How the objects are linked:
at | da zi le te
NB | GP QP ZF HC
NJ | BR BC DH DG
MB | JP NJ DG JZ
GL | NB QJ MG PH
JJ | LG PN FD FQ
TJ | JT LF TT DP
TN | ZG BB ZP BT
BZ | BC BS CQ QG
GQ | MB GG RN BC
RF | CQ NB HC SR
QJ | QP HD LG MG
QG | DH CQ BZ GG
CD | BT SF JP DL
JP | TN BR SF CD
BC | JZ RN GQ DH
BR | BB JZ RQ SF
DH | RQ GQ BC NJ
FS | JJ JT MT GN
DT | LF TN BT BP
PR | FS TJ DP DN
HC | BS ZF NB RF
RQ | DL MB JZ BR
FD | HD JL PN JJ
MT | FD JC JT FS
HD | PH CZ HR LG
MG | ZF LG QJ GL
ZG | DP BP LQ SJ
FQ | QJ FD JJ CZ
SR | BZ HC RF FP
DL | DT JP CD BB
CQ | GQ GP BS BZ
JT | PN DN JC MT
DG | SF DH NJ MB
JC | JL PR DN JT
TT | JC SJ LF TJ
BS | RN FP GP CQ
FP | QG RF SR GP
SF | ZP RQ BR JP
DN | GN DP PR JC
FH | RF GL PH QP
SJ | PR LQ ZG LF
LQ | TJ DT BP ZG
RN | DG QG GG GQ
HR | GL FQ CZ HD
GN | FQ MT FS JL
LF | DN ZG SJ TT
PH | HC MG GL FH
CZ | MG JJ FQ HR
BB | BP CD DL ZP
BP | TT BT DT LQ
PN | HR GN JL FD
DP | MT TT TJ PR
ZP | LQ DL BB TN
GP | GG SR FP BS
BT | SJ ZP TN DT
QP | SR PH FH ZF
LG | FH HR HD QJ
JL | CZ FS GN PN
ZF | FP FH QP NB
JZ | CD DG MB RQ
GG | NJ BZ QG RN

The rows follow the links: the fewer symbols apart two objects are, the more alike their rows tend to be.

Each row is also shifted at random along 3 hidden directions that mean nothing.

Some objects, each with a row of numbers:
JJ: -22 17 -5 -6 16 17 -32 17 -9 32 -4 27 14 -23 -8 17 14 -9 -9 -12 -17 -10 -25 11 -7 31 8 -27 -9 -22 11 15 7 -45 -13 -25 22 -13 -17 -41 13
CD: -177 -12 -34 37 20 -29 42 6 5 -21 -1 -5 -4 8 32 -11 -8 6 -39 4 -21 6 3 15 1 29 -2 -10 -10 -11 -1 -15 12 -12 35 15 19 -2 -9 -16 52
DT: 31 -13 -1 20 -7 6 12 8 -2 23 -17 1 4 45 -6 -30 0 7 7 30 20 9 46 -26 -5 -33 -3 16 -17 -9 11 -35 16 1 -21 -19 -28 -7 5 13 -30
JZ: 21 -19 17 -48 15 -42 15 -31 -32 13 25 -41 -46 -1 50 -49 60 -4 81 4 10 -28 1 50 -22 -11 -8 32 41 25 -22 33 -6 3 13 14 -38 -14 -42 77 -46
GG: 78 -17 -12 -12 -10 7 23 -4 21 -49 5 -37 -11 -20 2 7 -19 -2 -20 4 0 11 10 -4 0 6 -4 -12 19 -2 -4 4 -17 34 19 37 3 13 10 2 41
PH: -26 33 -10 32 -6 9 -23 -3 21 -7 11 8 -17 -15 18 -2 -14 -9 1 -30 -16 -2 -8 -21 25 9 16 -24 12 34 27 17 -9 13 12 -4 14 -1 32 -17 4
GQ: 39 -12 -6 -4 -3 7 15 -12 21 -21 24 -46 -26 -2 7 -23 6 -4 20 20 -1 0 26 -14 -2 -7 1 -8 21 1 3 19 -18 29 18 28 -11 10 5 16 9
LG: 58 22 5 -6 -2 -7 -6 -9 8 -16 -15 35 9 -14 10 31 -21 -10 -17 -31 -24 9 -42 14 23 20 -10 3 7 20 -6 2 2 -9 12 -4 4 -11 6 -27 7
HC: 33 16 12 -6 -15 4 -41 19 -23 5 19 -17 -15 -36 8 -4 10 -4 26 -21 22 -16 -7 24 -15 4 12 -28 31 20 7 16 6 20 -14 -12 19 3 7 11 1
JP: 33 -20 7 1 3 -34 42 -14 -9 -14 1 4 43 35 -4 10 -30 24 -32 41 6 24 11 7 1 -12 -36 29 -8 -19 -25 -53 26 -3 25 22 -11 3 -1 -11 -1
ZG: -7 -24 -4 -3 -3 7 3 28 -29 21 -28 -1 -5 10 -2 -11 17 -3 0 2 21 -10 17 8 -26 -12 5 7 -14 -17 -3 -14 18 -10 -42 -26 -8 -17 -23 17 -1
BS: -9 0 12 -15 -5 -15 -7 -2 -9 -31 22 -17 7 -29 -11 21 -19 9 -10 -12 13 -1 -26 29 -1 6 -7 -7 16 10 -20 7 -8 24 16 26 23 22 9 13 23
DP: -14 -19 7 -12 1 7 18 4 2 -8 -35 28 15 15 -28 29 -10 4 -34 -8 -2 12 -18 1 2 -4 -4 29 -34 -19 -18 -17 -3 -10 -23 -5 -8 0 -13 -1 -2
FQ: -76 33 20 -6 20 -3 -39 -15 -9 43 16 35 10 -5 -8 10 18 2 29 -11 -18 -18 -33 9 10 14 0 -3 -8 6 2 24 -3 -37 5 -18 11 -1 -5 -12 -41
NB: 66 15 4 5 -19 14 -37 24 -15 2 12 -11 -2 -32 8 -2 -6 -1 13 -15 17 -11 0 14 -10 4 10 -37 26 11 17 11 8 19 -10 -14 19 0 19 -6 14
DH: 28 -20 -27 -5 5 11 14 15 2 -15 12 -57 -21 -29 15 -23 15 -9 -2 20 2 -11 34 5 -25 16 8 -37 28 -24 9 14 -2 10 12 19 6 -2 -11 -6 48
TN: -43 -14 -15 29 -4 -4 32 1 15 4 -14 -9 -23 33 26 -38 6 -4 5 9 2 4 36 -22 3 -18 6 14 -4 7 12 -19 1 10 1 -4 -29 -13 0 20 -11
SJ: -78 -13 11 3 6 1 -5 14 -26 35 -11 17 8 26 -16 -6 15 11 14 7 22 -9 11 5 -14 -22 0 20 -25 -15 -5 -12 11 -9 -31 -22 -5 -1 -13 21 -34
FH: 81 26 -5 17 -20 15 -22 10 14 -11 -1 -3 -18 -24 18 -6 -12 -16 3 -28 0 0 -4 -10 15 2 12 -24 24 28 21 11 -5 17 1 -11 4 -4 26 -13 12

Start here and follow the symbols in turn, left to right. Where do you end up?
Answer with the object's name.
32 22 8 -9 4 -1 -24 1 -13 21 -7 35 32 -16 -14 32 -9 0 -18 -10 -15 4 -35 16 2 19 -9 -6 -6 -10 -8 -2 13 -36 -4 -12 14 -6 -7 -36 0
da te da: NB
1 -12 2 -14 12 -19 8 -3 -23 12 26 -38 0 -7 12 -23 22 8 23 38 12 -12 20 26 -27 2 -7 -9 21 -18 -7 3 10 -5 10 14 0 -5 -23 12 2
da zi zi da te: DL
-34 -19 -16 17 -4 15 4 40 -22 25 -27 -1 4 9 -5 -18 9 -1 -15 14 20 0 32 -6 -25 -8 9 -8 -20 -30 10 -25 23 -10 -32 -26 4 -15 -11 -4 15
da te da: MT
48 15 14 -29 6 -15 -10 -21 -3 -7 -15 32 -22 -19 34 14 14 -19 23 -50 -25 -12 -57 36 14 14 -1 19 19 41 -14 29 -12 -11 3 -5 -16 -18 -16 15 -22
te da zi: GL
-11 -18 -6 -20 14 -14 7 -5 -15 13 28 -52 -28 -14 27 -38 42 0 42 21 7 -22 23 26 -27 4 2 -10 28 -5 2 22 1 3 12 13 -10 -7 -27 30 0
le le zi te da: JZ
86 -16 1 -21 -13 -7 17 -2 6 -54 6 -26 -2 -31 -3 25 -24 -3 -23 -7 5 12 -15 18 -6 7 -9 0 21 3 -19 1 -12 30 17 35 11 13 4 7 44
da le da: MB
-1 23 16 -14 9 -10 -23 -12 -8 11 -4 38 7 -9 7 23 2 -4 6 -28 -20 -4 -49 20 18 17 -6 9 4 15 -12 15 -2 -25 8 -9 5 -6 -8 -15 -19
te zi te: HR
22 27 9 -6 -1 -17 -16 -28 13 -14 -4 29 -28 -8 35 4 7 -17 24 -49 -27 -6 -46 8 31 7 1 17 16 54 -3 29 -15 4 17 -4 -13 -8 3 14 -30
da te zi: FH
4 -14 -32 7 4 15 17 17 15 -19 17 -57 -23 -29 16 -24 8 -8 -12 14 -3 -4 34 -2 -24 20 11 -42 21 -21 13 19 -9 13 14 22 17 2 -4 -9 60
da da le le: SF
78 -24 -3 11 -10 10 11 23 -15 22 -28 -1 0 27 -2 -20 6 -1 0 20 28 8 40 -14 -14 -29 0 15 -14 -13 9 -33 21 1 -35 -18 -26 -16 -8 13 -14
da da zi zi zi: LF
-24 -16 20 1 2 3 4 13 -18 19 -19 35 56 30 -58 34 -30 23 -41 23 23 19 1 -8 -9 -20 -19 23 -48 -34 -18 -46 19 -15 -24 -9 8 8 -3 -15 -13
le zi zi da: TT
-45 0 -4 -13 -3 -6 -23 27 -27 -28 13 -24 -13 -61 13 10 3 -5 -3 -36 9 -18 -32 55 -22 30 12 -33 27 6 -5 28 0 15 -2 3 46 5 -9 7 53
zi le zi le te: ZF
11 3 17 -22 -9 -17 -13 -2 -17 -27 22 -14 7 -32 -9 21 -14 14 1 -13 16 -3 -26 38 -9 7 -7 -3 17 12 -16 9 -4 25 9 15 26 17 4 17 13
le te da: GG
79 -32 12 -24 -9 4 9 21 -31 9 -42 18 19 13 -18 15 7 3 -12 -2 27 3 -1 18 -23 -22 -5 28 -20 -22 -23 -25 19 -11 -45 -20 -20 -13 -27 17 -9
da da te da: CZ
-28 22 -12 -5 -1 -3 -12 -12 15 -27 -8 8 -64 -27 62 -9 24 -31 30 -68 -35 -20 -46 20 23 24 21 -1 31 61 6 49 -23 11 15 -7 -12 -19 -2 23 -1
le da te le: QP
